Below is a small trained network, with its code and all its weights. Each question gives an input and a target symbol and asks what happens when units are switched off, that is, made to give their printed mean instead of their output.

import numpy as np


def w(rows, s, z=0):
    codes = np.array(rows[::2]) - 128.0
    scale = np.full(codes.shape[1], s)
    scale[-1] = z or s
    return codes * scale


def norm(h):
    return h / np.sqrt((h * h).mean(-1, keepdims=True) + 1e-5)


def f(y):
    return np.maximum(y, 0)


def softmax(a):
    e = np.exp(a - a.max(-1, keepdims=True))
    return e / e.sum(-1, keepdims=True)


def log_softmax(a):
    a = a - a.max(-1, keepdims=True)
    return a - np.log(np.exp(a).sum(-1, keepdims=True))


def net(x, mask):
    ids = ['ΘΛαεζμ'.index(c) for c in x.split()]
    T = len(ids)
    res = E[ids] + P[:T]
    r = norm(res)
    for j in range(2):
        rows = slice(2 * j, 2 * j + 2)
        q, k, v = (r @ M[0][rows].T for M in (Q, K, V))
        z = softmax(np.where(np.tri(T) > 0, q @ k.T / 2**0.5, -1e9)) @ v
        o = O[0][rows]
        res = res + np.where(mask[j], z, o[:, -1]) @ o[:, :-1]
    y = f(norm(res) @ A[0][:, :-1].T + A[0][:, -1])
    res = res + np.where(mask[2:6], y, B[0][:, -1]) @ B[0][:, :-1]
    return log_softmax(norm(res)[-1] @ U[:, :-1].T + U[:, -1])


Q, K, V, O, A, B = {}, {}, {}, {}, {}, {}
E = w([
[42,126,63,81,41,213],'Θ',
[143,202,184,129,25,181],'Λ',
[100,148,1,32,143,187],'α',
[61,43,169,62,78,209],'ε',
[139,93,155,49,134,145],'ζ',
[147,59,68,171,54,71],'μ',
],0.0032)
P = w([
[112,139,118,187,251,72],'0',
[99,155,93,59,95,52],'1',
[110,160,102,63,79,76],'2',
[118,140,108,88,70,77],'3',
[138,121,112,102,76,113],'4',
[157,81,113,117,93,173],'5',
[171,68,115,107,116,183],'6',
[179,71,121,119,112,208],'7',
[180,49,134,118,108,222],'8',
],0.0026)
Q[0] = w([
[88,166,159,209,197,63],'h1',
[226,124,123,163,98,176],'h1',
[116,125,123,29,96,212],'h2',
[124,2,57,139,59,2],'h2',
],0.0073)
K[0] = w([
[135,108,73,75,27,143],'h1',
[42,117,99,172,190,180],'h1',
[203,60,136,189,130,182],'h2',
[174,242,209,139,3,90],'h2',
],0.0072)
V[0] = w([
[154,2,144,121,162,113],'h1',
[69,67,99,183,69,218],'h1',
[143,69,77,130,91,61],'h2',
[153,155,68,207,123,82],'h2',
],0.0057)
O[0] = w([
[114,135,48,13,46,67,172],'h1',
[2,107,140,148,170,32,161],'h1',
[182,50,119,167,64,29,254],'h2',
[110,22,7,194,150,159,179],'h2',
],0.0049,0.0035)
A[0] = w([
[159,90,217,253,208,223,98],'n1',
[143,119,108,106,36,168,172],'n2',
[176,110,248,225,37,157,246],'n3',
[47,158,44,135,103,230,55],'n4',
],0.0037,0.0012)
B[0] = w([
[150,64,168,150,3,128,199],'n1',
[178,82,105,180,190,121,254],'n2',
[118,116,59,59,252,79,217],'n3',
[150,149,161,125,204,134,161],'n4',
],0.0049,0.0031)
U = w([
[34,138,137,174,174,94,105],'Θ',
[134,128,169,206,101,202,239],'Λ',
[148,141,76,119,254,141,7],'α',
[76,152,150,74,81,117,78],'ε',
[178,185,130,72,91,144,126],'ζ',
[153,62,78,162,68,66,186],'μ',
],0.0061,0.0016)

Each question gives the input, a string of symbols that net reads in full, and the target symbol t.
The units are the heads (2 rows each of Q, K, V and O) and the neurons (one row each of A and B). Each row of codes is followed by its name. A weight is (code - 128) times the scale printed after its matrix; where a second scale follows, it is the last column's (O, A, B and U).
mask holds one flag per unit, heads first, then neurons. A switched-off unit (its flag False) gives its mean, the last column of its rows in O or B, instead of its output. The means were averaged over made-up inputs and are rounded, as every weight is.
A unit's drop is (log p(t) with every unit on - log p(t) with that unit switched off) / (log p(t) with every unit on - log p(t) with every unit switched off).
The circuit of an input: a set's keep is (log p(t) with only the set's units on - log p(t) with every unit switched off) / (log p(t) with every unit on - log p(t) with every unit switched off). Starting from all 6 units, units are removed one at a time, each time the one whose removal leaves the highest keep (on an exact tie, the one counted first), for as long as the keep stays at least 0.8.
circuit, biggest first: the units of the circuit, biggest drop first
top k neurons: the k neurons with the biggest drops, biggest first
which heads matter: for each layer, one digit per head in row order, 1 if its drop is at least 0.15 and else 0, layers parted by /
drop of u: that unit's drop, to one decimal
input Λ ε α Θ α α Θ ζ, target Λ: which heads matter	10
input Θ μ μ ζ μ Λ Θ α, target Θ: which heads matter	10
input Θ α Λ μ Λ Λ α α, target Θ: circuit, biggest first	[h1; h2]
input α ζ ζ μ Θ ζ ε Λ, target α: which heads matter	00
input Θ μ ζ μ Λ μ Λ Θ, target Θ: circuit, biggest first	[h1]
input α μ Λ ε, target α: circuit, biggest first	[h1; n3; h2]
input α α Λ α, target α: top 2 neurons	[n4; n1]
input ζ μ Λ Λ μ μ Θ Λ, target ζ: which heads matter	11
input Λ Θ μ, target Λ: circuit, biggest first	[h1; h2; n1]
input α Λ α μ ε ζ, target α: circuit, biggest first	[n3; h1; h2]
input α ε Λ μ Θ Λ Λ μ μ, target α: which heads matter	01
input Λ α μ ζ, target Λ: which heads matter	11
input α Λ ε μ Θ, target α: top 3 neurons	[n3; n1; n4]
input μ α Θ Θ Θ ε ε ζ, target ζ: which heads matter	01
input Θ α Λ Λ μ Λ, target Θ: which heads matter	10
input Θ Λ α μ, target Θ: top neuron	[n2]
input α α Λ μ ζ μ α μ, target α: circuit, biggest first	[n3; h2; h1]
input Λ Λ μ ζ μ Λ μ, target Λ: which heads matter	11
input Θ μ Λ μ, target Θ: top 2 neurons	[n1; n2]
input α μ Λ μ Θ ζ, target α: top 2 neurons	[n3; n1]
input Λ ε α Λ μ Λ ε μ α, target Λ: circuit, biggest first	[h1]
input ζ μ Θ Λ ζ Θ, target ζ: circuit, biggest first	[h1; h2]
input ε μ μ Λ μ ε ζ, target ε: circuit, biggest first	[h1; h2]
input Λ α Θ μ ε ζ α, target Λ: drop of n1	0.5
